Group and class of each row:
[ 2.28  0.63 -1.05 -0.21 -0.50  0.28  0.26 -1.43 -1.23 -1.14  0.44  2.38
 -0.11 -0.54  1.54 -0.94  3.01  0.46  0.78]	J741/j611
[ 1.01  0.50 -0.56 -1.19 -0.05  1.19  0.02 -0.05 -2.17 -1.03  0.04  2.28
 -1.35 -0.78  1.83 -0.48  1.46  1.46  0.63]	J741/j611
[ 1.62 -0.89 -0.33  2.17 -1.40  0.71 -0.04 -0.88 -0.97 -0.71  1.19  2.03
  1.52 -1.14  3.05 -0.49  4.38  0.30  0.28]	J136/J834
[ 2.10  0.10 -1.34 -0.33 -1.43  0.64  0.08 -0.34 -2.02 -0.61  0.35  1.68
  0.24 -0.19  1.49 -0.31  2.93  0.99 -0.38]	J741/J650
[ 3.30  0.51 -1.18 -0.29 -1.65  0.81  0.24 -1.29 -1.47 -1.18  1.06  1.81
  0.16 -1.41  2.65 -0.73  3.29  1.29  0.18]	J741/j611
[ 1.57 -0.35  0.09  0.92 -0.07  0.35  2.26 -0.37 -1.12 -0.67  0.55  2.04
  0.98 -0.94  1.44 -1.14  3.57  0.24 -0.12]	J136/J834
[ 1.16 -1.28 -0.33  0.25  0.54  0.65  0.11 -0.02 -1.60  0.24  0.33  2.23
  0.35 -0.92  1.62 -0.90  4.38  0.27 -0.71]	J136/j270
[ 2.05 -0.76 -0.91 -0.69 -0.43  0.58 -0.03  0.34 -1.13 -3.32 -1.88  2.81
  0.78 -0.43  2.10 -0.59  3.78 -0.61  1.09]	J422/j472
[ 1.08 -1.18 -1.30  1.02  0.59  0.83  0.33  0.04 -0.93  0.14 -0.10  2.56
  0.53 -0.24  1.27 -0.28  4.17  0.12 -0.08]	J136/j270
[ 1.28  0.85 -1.90  0.41 -0.17  1.48  0.40 -0.07 -1.83  0.25  0.46  1.01
 -0.94 -0.12  0.72 -0.03  1.86  0.89 -0.35]	J741/J650
[ 1.37 -0.88  0.03  0.03  0.82  0.82 -0.29  0.11 -1.19 -0.10  0.64  2.84
  1.03  0.39  0.95 -0.84  3.42  0.01  0.07]	J136/j270
[ 2.58 -0.69 -0.72  0.01  0.88  1.30  0.42 -0.28 -1.11 -2.28 -0.24  1.62
  0.69 -1.23  3.76 -0.48  4.91 -0.55  1.38]	j809/J131
[ 2.14 -0.70 -1.50 -1.15 -1.85  0.43  0.22  0.43 -1.73 -1.44 -0.60  2.28
  0.04  0.13  0.88 -0.41  1.44  1.27  0.51]	J741/J650
[ 2.95  0.90 -0.44 -0.96 -0.56  0.44  0.31 -0.91 -1.06 -1.49 -0.08  1.53
 -0.03 -1.33  0.69 -0.54  1.92  0.44  0.84]	J741/j115
[ 1.09 -1.57 -0.18  0.68  0.08  0.33  0.05  0.20 -1.63  0.28  0.93  2.81
  0.98 -1.00  0.94 -0.49  4.12  0.27  0.56]	J136/j941
[ 0.01 -0.80 -2.46  0.79  0.44  0.18  0.14  1.00 -1.99 -1.34  0.02  2.33
  1.35 -0.55  1.96 -0.97  3.74  0.34 -0.11]	J136/j941
[ 0.22 -1.01 -0.72 -1.89 -1.03  1.04 -0.05  0.64 -1.54 -3.37 -1.97  2.10
 -0.29  1.36 -0.28 -0.58  4.62 -0.37  1.66]	j809/j50
[ 1.38 -0.50 -1.30 -0.46 -1.26  1.06  0.46 -0.18 -1.28 -3.79 -0.80  0.81
  0.25 -0.21  2.06  0.57  3.26  0.18  0.05]	J422/j487
[ 1.20 -0.45 -1.67 -0.66 -0.81  1.48  0.89  0.55 -1.33 -2.80 -0.85  1.23
 -0.38  0.46  3.15 -0.53  2.86  0.07  1.00]	J422/j251
[ 3.59 -0.93 -1.87  1.93 -2.35 -0.50  0.25 -1.73 -0.67 -3.32  0.48  0.90
  0.07 -1.35  3.78 -0.04  5.84  0.36  3.30]	j809/J131
[ 2.42  0.09 -0.48 -1.24 -0.13 -0.05 -0.10  0.25 -1.92 -1.52 -0.48  2.57
 -0.51 -0.12  1.16 -0.91  2.28  1.43  0.63]	J741/j611
[ 1.05 -0.22  0.34  1.44 -0.47  0.66 -0.46 -0.15 -1.53 -1.33  0.99  2.51
  0.73 -0.53  1.87 -1.02  3.59  0.73  0.78]	J136/J834
[ 1.11 -1.61 -0.74 -0.67 -1.16  0.49  0.19  0.53 -0.60 -3.39 -1.44  2.59
 -0.03  0.44  0.58 -0.56  4.69 -0.30  0.31]	j809/j50
[ 2.28 -1.82 -2.64  0.49 -1.44  0.84  0.24 -1.24 -1.33 -1.38  0.30  2.02
 -0.08 -1.37  2.70 -0.50  4.52  1.06  1.12]	J741/j115
[ 1.08 -1.36 -0.67  1.43 -0.82  0.84  0.24  0.54 -1.42 -1.03  0.10  2.58
  0.48 -0.15  1.38 -0.60  4.52 -0.28  0.74]	J136/J834
[ 1.47  0.43 -1.27 -1.25 -0.36  0.75  0.18  0.64 -1.61 -0.59 -0.42  1.98
 -0.18 -0.53  0.52 -0.74  2.00  0.63  0.33]	J741/j115
[ 3.00 -0.03 -0.76 -0.62 -0.74  1.21  0.05 -0.29 -2.09 -1.45  0.58  4.13
 -0.62 -1.07  1.20 -0.97  2.78  0.69 -1.10]	J741/j611
[ 7.69 -0.70 -1.04  0.62 -0.33  0.83  0.53 -0.50 -1.74 -1.44  1.03  2.70
  1.35 -1.97  2.50 -1.15  4.50  0.41  0.38]	J136/j941
[ 2.29  0.08 -1.49 -0.47 -0.63  1.06  0.18 -0.41 -3.20 -1.45  0.32  1.93
 -0.39 -0.88  2.27 -0.21  2.89  0.60  0.79]	J741/j611
[ 2.89  0.03 -1.67  0.46 -1.21  0.38  0.34 -0.38 -1.96 -1.87  1.00  1.79
 -0.13 -1.38  0.41 -0.97  3.25  0.72  0.88]	J741/j115
[ 0.99 -1.32 -1.07  0.35 -0.44  0.85 -0.13  0.34 -0.63 -2.10 -0.53  2.05
 -0.57  0.04  2.19 -0.61  4.37 -1.04  0.21]	j809/J131
[ 1.78  0.93 -1.14  0.08 -0.87  1.13  0.12 -1.53 -1.99 -2.44  0.94  2.19
 -1.52 -1.63  3.26 -1.07  3.58  1.17  0.33]	J741/j611
[ 2.13 -2.38 -1.06  0.79 -1.36  1.46  1.23  0.21 -1.49 -1.45 -0.59  1.89
  0.13 -0.60  0.41  0.07  5.28  0.32  1.44]	j809/j689
[ 3.26 -1.07 -0.90  1.44 -2.43  0.73  0.08 -2.02 -0.79 -2.55  1.22  1.46
 -0.14 -1.59  4.37  0.05  5.07  0.17  0.25]	j809/J131
[ 4.74 -1.48  0.07  0.73 -2.51  1.19  0.23 -0.57 -1.21 -3.08 -1.40  2.82
  0.54 -0.43  2.52 -0.87  6.36 -0.73  1.78]	j809/J131
[ 0.27 -0.86 -1.03  3.23 -0.92  0.03 -0.33 -1.52 -1.70 -0.73  3.21  0.68
  0.53 -1.96  3.76 -0.19  5.57  1.53 -0.73]	J136/J834
[ 1.11 -1.13 -1.20  0.59  1.07  0.69  0.03  0.26 -1.59  0.93  0.74  2.41
  0.27 -0.69  2.73 -0.60  4.78  0.26 -0.40]	J136/j270
[ 2.28 -0.88 -2.00  0.70 -1.98  1.25 -0.27  0.12  0.80 -3.08 -0.63  1.10
  0.50 -1.13  2.83 -0.69  4.63 -0.06  0.18]	J422/j472
[ 1.07 -0.91 -1.05  0.36 -1.64  0.94  0.29 -0.11 -1.56 -2.93 -1.30  2.18
 -0.15  0.23  0.69  0.08  3.95 -0.35  1.39]	j809/j50
[ 1.83  0.61 -0.61 -0.35 -0.55  0.44  0.43 -1.14 -1.39 -1.06  0.49  1.50
 -0.63 -0.89  2.39 -0.09  2.33  1.12  1.25]	J741/j611
[-0.46  0.01 -0.64 -1.19  0.13  0.68  0.06  0.99 -2.48 -2.18 -0.99  0.25
  0.34  0.31  1.78 -0.79  3.11 -0.08 -0.64]	J422/j487
[ 2.18 -0.10 -1.01 -1.60 -1.26  0.51  0.10  1.64 -2.46 -1.48 -0.23  2.87
 -0.03  1.24  1.27 -1.18  1.81  0.29  0.72]	J741/J650
[ 1.57  0.09 -1.69  0.92 -1.97  1.40  0.41 -0.71 -1.49 -3.51 -0.67 -0.58
  0.84 -0.81  2.49 -0.28  5.11 -0.56 -0.34]	J422/j472
[ 1.53 -1.17 -0.60  0.52 -0.54  0.94  0.28  0.11 -1.14 -1.04 -0.14  1.85
  0.06 -0.89  1.49 -0.73  4.48  0.24  1.07]	J136/j270
[ 0.82 -1.01 -1.17  1.87 -1.13  0.49  0.04 -0.66 -1.55 -1.30  1.07  2.73
  0.79 -1.10  2.11 -0.60  4.21  0.54  0.06]	J136/J834
[ 2.97  0.21 -2.25 -0.30 -2.17  0.09 -0.08 -0.76 -1.58 -1.01  0.61  1.79
  0.18  4.40  2.42  0.31  2.25  1.00 -0.18]	J741/J650
[ 1.54 -0.54 -1.88 -0.03  0.17  1.28  0.13 -0.07 -1.79 -2.15 -0.93  0.74
  0.10 -1.06  2.29 -1.28  3.77 -0.40  0.39]	J422/j472
[ 3.17 -0.47 -0.74  1.59 -3.26  0.80 -0.27 -2.28 -1.50 -3.48  0.69  0.83
  0.43 -1.86  4.43 -0.26  6.09  0.07  0.03]	j809/J131

Group and class of each row:
[ 0.53  0.33  0.07  0.26 -0.64  1.12 -1.28  0.87  1.51 -0.17 -0.77 -0.31
 -0.30 -0.15 -0.76 -4.46  0.13 -0.85 -0.59]	j815/T
[-0.09 -0.01  0.10 -0.74 -1.69  0.08 -0.45  0.42  0.25 -0.11  0.25  0.23
 -0.27  1.85  0.55 -2.66  0.06 -0.18 -0.68]	j287/B
[ 0.29  0.41 -0.89 -0.73  0.68 -2.38  0.14 -0.06 -1.39  0.58  0.47 -0.31
  0.47  2.56 -1.16  3.47 -0.31  0.29 -0.08]	j609/J
[ 0.77 -1.07 -0.45 -0.97  0.17  0.19  0.26 -0.54  0.26 -0.30  0.48  0.06
  0.10 -1.47 -1.70 -3.99 -0.74  0.25 -0.52]	j815/T
[ 0.51  0.07 -0.67 -2.56 -1.03 -0.41  0.85  0.55 -1.92 -0.83  1.27  0.31
 -0.30  2.19 -1.33 -0.50  0.08 -0.36  0.03]	j287/C
[-0.20  0.22 -0.37 -0.73 -0.37  0.93 -0.74  0.26  1.27  0.30  0.06 -0.26
 -0.56  0.77 -0.81 -2.74  0.44  0.01 -1.14]	j815/P
[ 0.62  0.51  0.31 -1.95 -0.55 -0.66 -0.59  0.39  1.17 -0.42  0.96  0.43
 -0.71 -0.74 -1.04 -2.88 -0.42  0.11 -0.35]	j815/P
[ 0.07 -0.58  0.11  0.89  1.17 -1.12 -0.81  0.12  0.33  0.01 -0.90  0.01
  0.52 -0.54  3.26  0.77  0.07  0.67  0.61]	j609/V
[ 0.79  0.93  0.21 -0.77  0.16 -0.59 -1.02  0.09 -0.18  0.04  0.03 -0.05
 -0.25  0.36 -0.62 -3.32 -0.42  0.22 -1.30]	j815/P
[ 0.99  0.34  0.16  0.40  0.97 -1.57 -0.33  0.37 -0.96 -0.11 -0.06  0.04
  0.40  0.62  0.34  2.29 -0.31 -0.26 -0.20]	j609/J
[ 0.63 -0.07 -0.48 -1.27  0.23 -2.04 -0.61 -0.57 -0.63 -0.38 -0.25  0.07
  1.41  0.10 -1.08  3.19  0.32  0.14 -0.88]	j609/V
[-0.11 -0.16  0.47  0.59  0.62 -1.05 -0.75  0.44  0.77 -0.13 -0.60  0.12
  1.63  0.54  0.38  1.66  0.13  0.21 -0.49]	j609/V
[ 0.13  0.23 -0.56 -1.60 -0.74 -1.50 -0.59  0.13  0.05  0.22 -0.08 -0.57
 -0.49 -0.13 -1.59 -1.82  4.29 -0.17 -0.46]	j815/P
[ 0.18  0.09 -0.35  0.50  0.65 -0.86 -0.19 -0.05  1.15  1.80 -0.79  0.09
  0.11  0.69  1.61  1.31 -0.30  0.09  0.05]	j609/V
[-0.18 -0.56  0.39 -1.04 -0.73  2.51  0.24 -0.02  0.81 -0.01  0.00  0.64
 -0.21  1.47  0.13 -3.48 -0.23 -0.50  0.10]	j287/B
[ 0.40 -0.33 -0.05 -0.94 -0.78  0.06 -1.02  0.37  1.19  1.72 -0.11  0.19
  1.09  1.84  0.29 -2.49  0.02  0.14  0.70]	j287/C
[-0.34 -0.11 -0.43 -0.36 -0.16  0.52 -1.02  0.45  2.64  0.70 -0.33 -0.19
 -0.80  0.27  1.14 -4.16  0.22 -0.13  0.09]	j815/P
[ 0.20  0.58 -0.23 -0.28  0.27 -1.26 -1.24  0.39  0.26 -3.08 -0.22 -0.09
  0.67  0.67  0.69  1.26 -0.06  0.86  0.43]	j609/J
[-0.35  0.33 -0.21 -1.39 -0.28 -0.03 -0.54  0.33 -0.31 -0.66  0.77 -0.06
 -1.03 -0.44 -1.54 -2.44 -0.14 -0.36 -0.59]	j815/T
[-0.06 -0.26  0.04  0.94  1.01 -1.03 -0.50  0.12  1.10  1.19 -0.75  0.69
 -0.65  0.19  0.90  1.27  0.16  0.29  0.02]	j609/V
[-0.06  0.13  0.39 -0.26 -0.90  1.24 -0.58  0.77  0.87  0.91 -0.16  0.08
  0.21  1.11  0.75 -2.72  0.38 -1.79  0.08]	j287/B
[ 0.19  0.55 -0.39 -0.79  0.82 -2.60  0.31 -0.13 -1.89 -0.47 -0.43  0.00
  0.85  0.92 -1.57  2.66 -0.37 -0.15  0.09]	j609/V
[-0.31  0.66 -0.03 -0.15  1.49 -1.00 -0.76  0.32  1.15 -0.75 -0.53 -0.06
 -0.17  0.89  0.84  1.59 -0.26 -0.02  0.52]	j609/J
[ 0.41  0.07 -0.66 -1.31 -0.39  0.17 -0.21  0.39  0.14  0.02  0.27 -1.24
 -0.11  0.87 -0.77 -2.13  0.56 -0.37 -0.01]	j287/C
[ 0.70  2.14 -0.20 -2.18 -0.72 -0.87  0.22 -0.02 -2.00 -0.74  1.69  0.11
  0.44  2.05 -2.09 -0.57  0.22  3.89 -0.73]	j287/C
[ 0.32 -0.12  3.21 -0.59 -0.31  1.14 -0.73  0.31  2.06 -0.19  0.00 -0.54
 -0.33  1.90  0.84 -3.39  0.02  0.03  0.02]	j287/B
[ 0.38  0.06  0.15 -0.34  0.53 -1.36 -0.52  1.18 -0.58  0.68 -0.73  0.13
  0.70  1.08 -1.61  3.01 -0.15  0.72  0.86]	j609/J
[-0.18  0.49 -0.56 -2.03 -0.34 -1.04 -0.66  0.15  1.91  0.37  0.01  1.12
 -0.25  0.11 -0.53 -3.99 -0.35  0.05 -0.41]	j815/T
[-0.31 -0.11 -0.64 -0.05  0.24 -1.36 -0.60 -0.03  0.38  0.18 -0.45  0.21
  0.68  0.22  0.71  1.63 -0.30  0.44  0.17]	j609/V
[ 0.19  0.12  0.78 -0.15 -0.44  0.66 -0.83  0.48  2.15  0.41 -0.06 -0.19
  0.14  2.29  0.72 -2.38  0.50 -0.32 -0.07]	j287/C
[-0.13 -0.64 -0.32 -0.55  0.11 -0.10 -0.90  0.01  1.64 -0.40 -0.21 -0.51
  0.29  0.33  0.62 -2.63 -0.40  0.39 -0.11]	j815/P
[ 0.23 -0.11  0.48 -0.86  0.07  0.13 -1.49  0.30  0.03 -0.37 -0.12  0.65
  0.62  0.68 -0.22 -2.76 -0.29  0.19 -0.17]	j815/P
[-0.70  0.50  0.10 -0.80 -0.24  0.17 -0.74  0.23  1.68 -0.15 -0.44  0.10
 -0.61  0.20 -0.52 -3.89  0.05  0.62  0.20]	j815/P
[ 0.31 -0.17  0.28 -0.73 -0.25 -0.04 -0.93  0.13  1.64  0.25 -0.21  0.18
 -0.46  1.05 -0.57 -3.24 -0.12  0.01 -0.02]	j815/P
[ 0.21 -2.32 -0.56  0.45  0.28 -1.38 -0.76 -0.08  0.16  0.36 -2.19 -1.06
  0.99  0.78  0.60  1.68 -0.29  0.29  0.02]	j609/J
[ 0.12  0.78 -0.11 -1.13  0.62 -0.45 -0.64  0.98  0.87 -0.65  0.24 -0.05
 -0.08 -0.28 -2.12 -4.26 -0.22 -0.17 -0.86]	j815/T
[-0.47 -0.24  0.47 -0.12 -0.20  0.48 -0.93  0.54  1.99  0.83  0.39  0.01
  0.47  2.17  0.52 -3.17 -0.94 -0.39 -0.16]	j287/B
[ 0.45  0.46  0.20 -0.70 -0.27 -0.39 -0.36  0.65  0.29  0.97  0.25 -0.86
  0.49  1.77 -0.54 -0.54 -0.12 -0.29 -0.12]	j287/C
[-0.46  0.33 -0.23 -0.97  2.28 -2.38 -0.52  0.00 -1.69 -0.23 -0.61  0.20
  0.38 -0.14 -1.00  1.10  0.29  1.07 -0.38]	j609/V
[-0.10  0.23 -0.45  0.79 -0.37  0.85 -0.53  0.15  1.88 -0.33 -0.12  0.19
 -0.23 -0.06  0.68 -3.65 -0.18  1.42 -0.20]	j815/P
[ 0.57  0.21 -0.17  0.21  0.74 -2.92 -0.99 -0.59  0.33  0.29 -0.79  0.06
  0.42  2.48  0.19  1.38  0.39 -0.08 -0.04]	j609/V
[-0.10  0.09  0.64  0.55 -0.40  0.28 -0.60  0.40  0.90  0.66 -0.12  0.19
 -1.05  1.67  1.15 -1.66  0.18 -0.40 -0.14]	j287/C
[ 0.28  0.33  0.06 -0.70 -0.42  0.13 -0.01  0.20  0.42  0.27 -0.11 -0.14
  1.01  1.59 -0.31 -1.03  0.19 -0.76 -0.54]	j287/C
[ 0.02  0.74 -0.48 -1.33  0.39 -3.07 -0.15  0.16 -1.64 -0.05  0.10 -0.11
  0.57  0.03 -1.20  2.67 -0.08  0.16 -0.55]	j609/J
[ 0.56  0.29  0.18 -0.50  0.54 -1.72  0.12  0.22 -0.30 -0.36  1.18  0.05
 -0.04  0.00 -0.06  3.08 -0.09  0.17 -0.21]	j609/J
[ 0.02  0.02  0.33 -0.32 -1.72  1.09 -1.66  0.33  2.71  0.87 -0.77  0.11
 -0.17  0.57  0.89 -4.52 -0.20  0.51 -0.47]	j815/T
[ 0.24 -0.04 -0.20  0.12  0.68 -1.39 -1.37  0.20  0.41  0.39 -0.70  0.30
  0.84  0.60  0.52  1.53 -0.12  0.33  0.41]	j609/J
[-0.12  0.02  1.73  0.71  0.50 -0.78 -0.44 -0.08  0.07  0.06 -0.80  0.30
  0.77  0.73  1.45  1.83  0.29 -0.03  0.10]	j609/V
[ 0.15 -0.28  0.47  0.58 -1.34  0.59  2.34  0.08  0.61 -0.20  0.52 -0.14
 -0.01  1.62 -0.78 -2.46  1.03  0.71  0.07]	j287/B
[ 0.99  0.79 -0.02 -1.89 -0.61  0.03 -0.21  0.38  0.10 -0.10  0.52 -0.04
  0.27  1.33 -1.26 -1.07  0.22 -0.39 -0.53]	j287/C
[ 0.22 -0.08 -0.33 -0.39  0.59 -1.84 -0.21 -0.09  0.15  0.03  0.31 -0.13
 -0.10  0.23 -0.73  2.42  0.01 -0.03  0.84]	j609/V
[ 0.08  0.03 -0.53 -0.68 -0.11  0.56  0.08  0.03  1.47 -0.49 -0.30 -0.16
 -0.50 -0.32 -0.48 -2.17  0.32 -0.07  0.40]	j815/P
[ 0.26  0.01 -0.22 -0.44  0.82 -1.17 -0.57 -0.01 -0.17 -1.16 -0.97 -0.23
  0.14  0.75  0.84  2.88  0.37  0.14  0.24]	j609/V
[-0.10 -0.06 -0.34 -1.47 -0.48  0.20 -0.29  1.01  1.16 -0.04  0.31 -0.45
 -0.53  0.37 -0.40 -4.38 -0.17 -0.06  0.32]	j815/T
[ 0.04  0.72 -0.23 -1.19 -0.54  0.02 -0.97 -0.61  0.64 -0.77  0.50 -0.16
 -0.87  0.01 -1.08 -2.58 -0.10 -0.09 -0.77]	j815/P

Group and class of each row:
[ 0.67 -0.17 -0.06  0.83  0.11  0.10  0.95 -0.22  0.26 -3.32 -1.43  0.33
 -0.35  0.74 -0.65  0.24 -0.15  0.99 -1.07]	J330/N
[ 1.03 -0.02 -0.22  0.22 -0.44  0.53  0.76  0.17 -0.66 -2.89  0.30  0.09
  0.71 -0.84 -0.38 -1.80  0.01  1.61 -1.97]	J330/F
[ 0.29  0.15 -0.20  1.43  1.33  0.51  1.58  0.00 -0.69 -1.56 -0.27 -0.24
  1.10 -0.39 -0.22 -2.85  0.19  0.40 -0.01]	J330/E
[ 0.10 -0.05  0.08 -0.60 -0.24 -0.22  0.06 -0.17 -0.79  0.21 -0.84  0.04
  1.30  1.10  0.47 -0.24 -0.05  0.05  0.99]	j235/A
[-0.18  0.37  0.27  0.28  0.08  0.04  0.19 -0.83 -0.02 -1.19  0.26  0.00
 -0.98  0.29  0.10 -1.28 -0.26 -0.06 -0.66]	j508/D
[ 0.44 -0.03  0.02 -0.18 -0.08 -0.13  0.42 -0.10 -1.21  0.04 -1.17  0.09
  1.16  0.19  0.84  0.75  0.24  0.20 -0.28]	j235/A
[-0.13  0.21  0.14 -0.12 -0.54 -0.17  0.19 -0.12 -1.47  0.87 -1.06 -0.02
  1.25 -0.34  1.27  2.53  0.20  0.59 -0.53]	j235/Y
[ 0.11  0.17  0.18  0.61  0.28  0.37  0.74 -0.07 -0.13 -2.31 -0.50 -0.31
 -0.40  0.70 -0.10 -2.31  0.02  0.25 -0.99]	J330/F
[-0.47 -0.20 -0.19  0.44 -0.99  0.27  0.47 -0.27 -0.15 -1.99  0.39  0.07
 -1.46 -0.31  0.44  0.37  0.00  1.02 -2.33]	j508/D
